Here is a tiny trained network, its code and every weight. The questions are about switching its units off for an input and a class, where a switched-off unit gives its printed mean instead of its output.

import numpy as np


def w(rows, s, z=0):
    codes = np.array(rows[::2]) - 128.0
    scale = np.full(codes.shape[1], s)
    scale[-1] = z or s
    return codes * scale


def f(y):
    return y / 2 * (1 + np.tanh(0.7978845608 * (y + 0.044715 * y**3)))


def log_softmax(a):
    a = a - a.max(-1, keepdims=True)
    return a - np.log(np.exp(a).sum(-1, keepdims=True))


def net(x, mask):
    res = np.array(x, float).reshape(1, 5) / 4 @ E
    y = f(res @ A[0][:, :-1].T + A[0][:, -1])
    res = res + np.where(mask, y, B[0][:, -1]) @ B[0][:, :-1]
    return log_softmax(res[-1] @ U[:, :-1].T + U[:, -1])


A, B = {}, {}
E = w([
[136,156,6,187,162,134,87,223,150],'x0',
[133,211,100,2,127,73,92,140,109],'x1',
[168,4,108,82,222,118,31,99,75],'x2',
[208,174,203,184,206,54,163,153,76],'x3',
[64,80,82,109,196,30,204,116,205],'x4',
],0.0086)
A[0] = w([
[192,169,178,186,178,76,149,144,111,60],'neuron 1',
[181,164,133,122,102,192,111,126,91,9],'neuron 2',
[142,85,142,180,143,199,170,136,146,55],'neuron 3',
[110,54,128,217,154,162,177,103,167,119],'neuron 4',
[132,141,107,156,150,144,53,220,189,26],'neuron 5',
[101,100,209,76,94,128,145,97,121,29],'neuron 6',
[69,126,96,124,138,51,237,122,190,54],'neuron 7',
[144,102,184,109,52,97,136,73,88,30],'neuron 8',
[225,153,157,121,61,183,65,147,105,65],'neuron 9',
[70,141,75,103,56,191,121,88,216,60],'neuron 10',
[110,226,146,171,110,124,195,159,132,30],'neuron 11',
[190,176,176,142,177,80,179,193,105,100],'neuron 12',
[183,162,83,81,95,91,126,115,135,39],'neuron 13',
[124,239,136,161,10,125,216,160,171,2],'neuron 14',
[174,33,116,115,162,126,28,101,53,35],'neuron 15',
[37,80,107,100,73,142,59,140,163,23],'neuron 16',
[91,199,134,57,144,120,132,156,110,39],'neuron 17',
[155,135,122,150,101,96,125,141,95,27],'neuron 18',
[127,78,144,216,109,144,120,115,148,11],'neuron 19',
[98,166,144,183,105,157,163,119,185,65],'neuron 20',
[89,59,95,86,194,46,166,117,166,19],'neuron 21',
[108,107,134,122,174,132,85,121,94,15],'neuron 22',
[90,136,107,124,170,68,206,120,202,51],'neuron 23',
[202,196,138,171,169,45,142,100,93,18],'neuron 24',
[139,148,42,173,170,115,91,218,157,91],'neuron 25',
[119,182,106,49,142,82,102,133,140,76],'neuron 26',
[110,224,88,20,134,72,93,156,99,118],'neuron 27',
[79,76,120,210,104,159,126,89,119,44],'neuron 28',
[133,106,159,184,167,138,188,144,91,88],'neuron 29',
[140,171,94,91,95,76,103,121,116,34],'neuron 30',
[157,127,75,153,133,133,109,204,159,16],'neuron 31',
[144,172,159,36,133,113,126,88,146,93],'neuron 32',
[89,152,26,178,139,130,108,196,84,45],'neuron 33',
[205,28,103,100,204,119,75,115,133,36],'neuron 34',
[143,95,123,97,166,123,92,127,107,11],'neuron 35',
[73,79,81,79,49,176,97,127,152,54],'neuron 36',
[106,174,166,127,138,198,67,137,82,25],'neuron 37',
[165,198,163,165,63,217,92,135,79,71],'neuron 38',
[67,100,105,83,99,183,132,149,143,4],'neuron 39',
[182,139,166,153,159,53,130,165,97,44],'neuron 40',
[94,80,212,78,105,128,197,33,99,71],'neuron 41',
],0.011,0.0085)
B[0] = w([
[181,86,106,59,119,180,110,88,162,201],'neuron 1',
[113,84,95,113,179,60,136,163,136,160],'neuron 2',
[141,113,76,178,66,114,126,132,76,163],'neuron 3',
[131,96,89,209,47,126,73,128,62,217],'neuron 4',
[172,159,148,161,164,104,197,136,170,172],'neuron 5',
[170,200,114,149,154,106,189,122,173,161],'neuron 6',
[92,96,131,104,190,74,53,219,132,219],'neuron 7',
[178,173,131,164,172,98,195,146,182,161],'neuron 8',
[101,69,93,125,188,58,61,214,152,209],'neuron 9',
[162,85,141,49,128,202,120,83,142,223],'neuron 10',
[58,159,148,82,128,131,160,60,85,199],'neuron 11',
[177,72,136,64,97,205,100,89,163,215],'neuron 12',
[154,95,82,159,117,99,175,121,80,145],'neuron 13',
[1,207,193,83,122,105,195,40,87,249],'neuron 14',
[19,169,171,87,104,90,178,72,112,211],'neuron 15',
[152,86,124,74,115,178,128,105,150,181],'neuron 16',
[131,94,86,179,87,119,170,118,78,162],'neuron 17',
[123,76,92,104,151,107,203,156,143,126],'neuron 18',
[142,97,49,171,63,92,161,141,88,154],'neuron 19',
[96,138,121,134,88,100,159,86,81,182],'neuron 20',
[87,77,139,117,212,91,63,200,136,200],'neuron 21',
[103,117,105,107,127,114,251,144,91,138],'neuron 22',
[102,102,117,119,193,79,59,203,134,200],'neuron 23',
[158,53,98,77,114,169,144,104,162,189],'neuron 24',
[186,210,196,149,165,101,161,105,180,223],'neuron 25',
[147,91,91,207,51,120,113,137,71,177],'neuron 26',
[136,94,118,226,33,128,85,108,80,233],'neuron 27',
[164,84,101,147,72,87,131,121,91,166],'neuron 28',
[169,76,85,116,80,159,115,116,107,170],'neuron 29',
[153,94,70,160,89,101,185,142,85,148],'neuron 30',
[162,174,96,145,159,122,195,156,159,163],'neuron 31',
[160,140,109,185,94,128,133,130,121,177],'neuron 32',
[200,202,178,168,162,102,215,140,209,196],'neuron 33',
[18,212,154,81,111,116,192,71,67,206],'neuron 34',
[87,118,82,122,119,88,198,114,123,145],'neuron 35',
[186,55,134,66,133,202,139,92,163,202],'neuron 36',
[114,66,92,112,173,63,164,199,127,161],'neuron 37',
[91,64,102,120,215,60,41,233,137,225],'neuron 38',
[146,70,100,73,135,161,170,120,138,158],'neuron 39',
[154,79,118,79,89,185,149,121,143,180],'neuron 40',
[220,250,166,186,180,117,180,160,205,204],'neuron 41',
],0.0099,0.013)
U = w([
[64,141,142,95,125,114,144,99,108,117],'0',
[107,95,129,109,165,98,96,174,127,111],'1',
[162,89,130,73,122,163,126,107,138,119],'2',
[172,162,140,150,147,114,151,131,152,125],'3',
[136,98,118,177,85,117,122,123,93,127],'4',
[115,169,192,150,124,173,5,100,138,251],'5',
[123,143,126,124,137,162,118,150,108,96],'6',
],0.02)

Each question gives the input, the list of numbers given to net, and the class t.
The units are the neurons (one row each of A and B). Each row of codes is followed by its name. A weight is (code - 128) times the scale printed after its matrix; where a second scale follows, it is the last column's (A, B and U).
mask holds one flag per neuron, in row order. A switched-off neuron (its flag False) gives its mean, the last column of its row in B, instead of its output. The means were averaged over made-up inputs and are rounded, as every weight is.
A unit's drop is (log p(t) with every unit on - log p(t) with that unit switched off) / (log p(t) with every unit on - log p(t) with every unit switched off).
The circuit of an input: a set's keep is (log p(t) with only the set's units on - log p(t) with every unit switched off) / (log p(t) with every unit on - log p(t) with every unit switched off). Starting from the 12 units with the biggest drops (on a tie, the unit counted first), units are removed one at a time, each time the one whose removal leaves the highest keep (on an exact tie, the one counted first), for as long as the keep stays at least 0.8.
circuit, biggest first: the units of the circuit, biggest drop first
top k neurons: the k neurons with the biggest drops, biggest first
drop when u is switched off: that unit's drop, to one decimal
input [-6,-8,-2,-7,-2], class 4: circuit, biggest first -> neuron 4
input [-3,-8,8,-7,-5], class 0: top 3 neurons -> neuron 15; neuron 34; neuron 27
input [6,7,6,-2,-3], class 4: top 2 neurons -> neuron 27; neuron 14
input [-5,-6,-2,6,-4], class 2: top 2 neurons -> neuron 1; neuron 27
input [3,-8,-6,1,-8], class 1: top 4 neurons -> neuron 38; neuron 9; neuron 27; neuron 2
input [-8,2,6,-7,1], class 3: top 3 neurons -> neuron 41; neuron 6; neuron 8
input [2,1,0,6,5], class 2: top 3 neurons -> neuron 12; neuron 38; neuron 1
input [7,6,-4,-6,-2], class 3: top 3 neurons -> neuron 33; neuron 25; neuron 5
input [-1,5,-1,-6,6], class 1: top 3 neurons -> neuron 7; neuron 21; neuron 23
input [-7,-1,6,2,0], class 3: top 4 neurons -> neuron 41; neuron 14; neuron 8; neuron 6
input [-4,7,3,-5,-8], class 1: top 2 neurons -> neuron 9; neuron 38
input [0,1,-3,5,4], class 2: top 2 neurons -> neuron 12; neuron 38
input [-5,2,-4,2,-5], class 1: top 3 neurons -> neuron 38; neuron 9; neuron 25
input [6,0,4,3,5], class 3: circuit, biggest first -> neuron 25
input [3,-8,-8,6,-2], class 0: top 3 neurons -> neuron 14; neuron 11; neuron 27
input [-7,6,6,4,1], class 3: top 2 neurons -> neuron 41; neuron 14
input [5,-4,-6,-1,-2], class 0: drop when neuron 14 is switched off -> 1.1
input [4,-4,0,8,-3], class 2: drop when neuron 24 is switched off -> 0.0
input [-8,4,3,-2,6], class 3: drop when neuron 41 is switched off -> 0.9
input [-7,-6,-6,3,-8], class 1: circuit, biggest first -> neuron 38
input [2,-3,1,8,-7], class 2: drop when neuron 29 is switched off -> 0.3
